Below are the code and all the weights of a small trained network. Each question names an input and a class and asks about switching units off, where a switched-off unit gives its printed mean instead of its output.

import numpy as np


def w(rows, s, z=0):
    codes = np.array(rows[::2]) - 128.0
    scale = np.full(codes.shape[1], s)
    scale[-1] = z or s
    return codes * scale


def f(y):
    return y / 2 * (1 + np.tanh(0.7978845608 * (y + 0.044715 * y**3)))


def log_softmax(a):
    a = a - a.max(-1, keepdims=True)
    return a - np.log(np.exp(a).sum(-1, keepdims=True))


def net(x, mask):
    res = np.array(x, float).reshape(1, 3) / 4 @ E
    y = f(res @ A[0][:, :-1].T + A[0][:, -1])
    res = res + np.where(mask, y, B[0][:, -1]) @ B[0][:, :-1]
    return log_softmax(res[-1] @ U[:, :-1].T + U[:, -1])


A, B = {}, {}
E = w([
[207,182,40,103,77],'x0',
[224,123,178,197,254],'x1',
[122,190,186,2,136],'x2',
],0.008)
A[0] = w([
[208,96,186,147,210,67],'N1',
[143,161,188,24,175,172],'N2',
[25,114,248,172,159,92],'N3',
[173,62,117,254,129,250],'N4',
[163,185,67,124,125,57],'N5',
[177,97,163,138,167,30],'N6',
[108,85,153,196,166,255],'N7',
[90,96,147,129,152,22],'N8',
[178,161,184,16,167,188],'N9',
[214,183,158,157,208,110],'N10',
[44,33,225,147,147,111],'N11',
[79,147,109,102,53,156],'N12',
[47,55,94,121,39,96],'N13',
[240,211,33,98,147,95],'N14',
[177,218,86,100,77,124],'N15',
[70,67,205,145,141,30],'N16',
[203,99,137,105,227,134],'N17',
[110,44,36,208,140,209],'N18',
[86,159,154,47,26,122],'N19',
[15,135,229,162,169,110],'N20',
],0.0087,0.0035)
B[0] = w([
[75,228,113,167,163,214],'N1',
[136,77,81,28,187,212],'N2',
[191,173,41,141,48,217],'N3',
[142,131,57,16,167,254],'N4',
[172,180,115,142,70,150],'N5',
[80,166,254,199,152,154],'N6',
[120,123,71,62,143,222],'N7',
[122,151,150,207,111,130],'N8',
[178,49,36,56,190,220],'N9',
[95,206,109,165,173,217],'N10',
[196,185,103,60,64,219],'N11',
[97,201,95,72,170,196],'N12',
[4,199,107,73,206,209],'N13',
[166,239,98,126,39,211],'N14',
[188,193,73,120,123,190],'N15',
[188,173,120,180,50,171],'N16',
[69,185,101,157,174,208],'N17',
[160,109,67,36,181,230],'N18',
[98,198,109,106,172,218],'N19',
[185,238,63,71,55,211],'N20',
],0.0069,0.0084)
U = w([
[219,194,89,153,38,133],'0',
[151,89,66,84,206,216],'1',
[63,189,116,139,212,53],'2',
[146,82,93,106,175,186],'3',
[162,1,125,208,109,1],'4',
[135,110,178,218,116,1],'5',
[159,77,173,196,108,1],'6',
],0.0099,0.0041)

Each question gives the input, the list of numbers given to net, and the class t.
The units are the neurons (one row each of A and B). Each row of codes is followed by its name. A weight is (code - 128) times the scale printed after its matrix; where a second scale follows, it is the last column's (A, B and U).
mask holds one flag per neuron, in row order. A switched-off neuron (its flag False) gives its mean, the last column of its row in B, instead of its output. The means were averaged over made-up inputs and are rounded, as every weight is.
A unit's drop is (log p(t) with every unit on - log p(t) with that unit switched off) / (log p(t) with every unit on - log p(t) with every unit switched off).
The circuit of an input: a set's keep is (log p(t) with only the set's units on - log p(t) with every unit switched off) / (log p(t) with every unit on - log p(t) with every unit switched off). Starting from the 12 units with the biggest drops (on a tie, the unit counted first), units are removed one at a time, each time the one whose removal leaves the highest keep (on an exact tie, the one counted first), for as long as the keep stays at least 0.8.
units of the circuit, in order: the units of the circuit, biggest drop first
k most important neurons: the k neurons with the biggest drops, biggest first
drop of u: that unit's drop, to one decimal
input [3,1,-3], class 3: 4 most important neurons : (N20 N3 N11 N16)
input [0,-8,6], class 2: units of the circuit, in order : (N19)
input [2,-6,4], class 2: units of the circuit, in order : (N19 N13)
input [5,-7,-6], class 2: 2 most important neurons : (N13 N9)
input [-1,6,-1], class 2: units of the circuit, in order : (N1 N10)
input [-8,8,5], class 0: 4 most important neurons : (N3 N20 N11 N16)
input [-6,3,-5], class 0: units of the circuit, in order : (N3 N11)
input [-4,7,1], class 2: 4 most important neurons : (N1 N17 N10 N6)
input [-8,6,7], class 0: 2 most important neurons : (N3 N20)
input [-3,-8,4], class 2: 2 most important neurons : (N13 N19)
input [-7,-4,7], class 0: 2 most important neurons : (N20 N3)
input [-2,-6,-5], class 2: 3 most important neurons : (N13 N9 N2)
input [4,0,-7], class 1: 2 most important neurons : (N18 N4)
input [5,2,-8], class 1: units of the circuit, in order : (N4)
input [-1,-6,-2], class 2: drop of N9 : 0.1
input [-1,0,-3], class 3: drop of N12 : 0.1
input [-4,3,-3], class 0: drop of N20 : 0.2
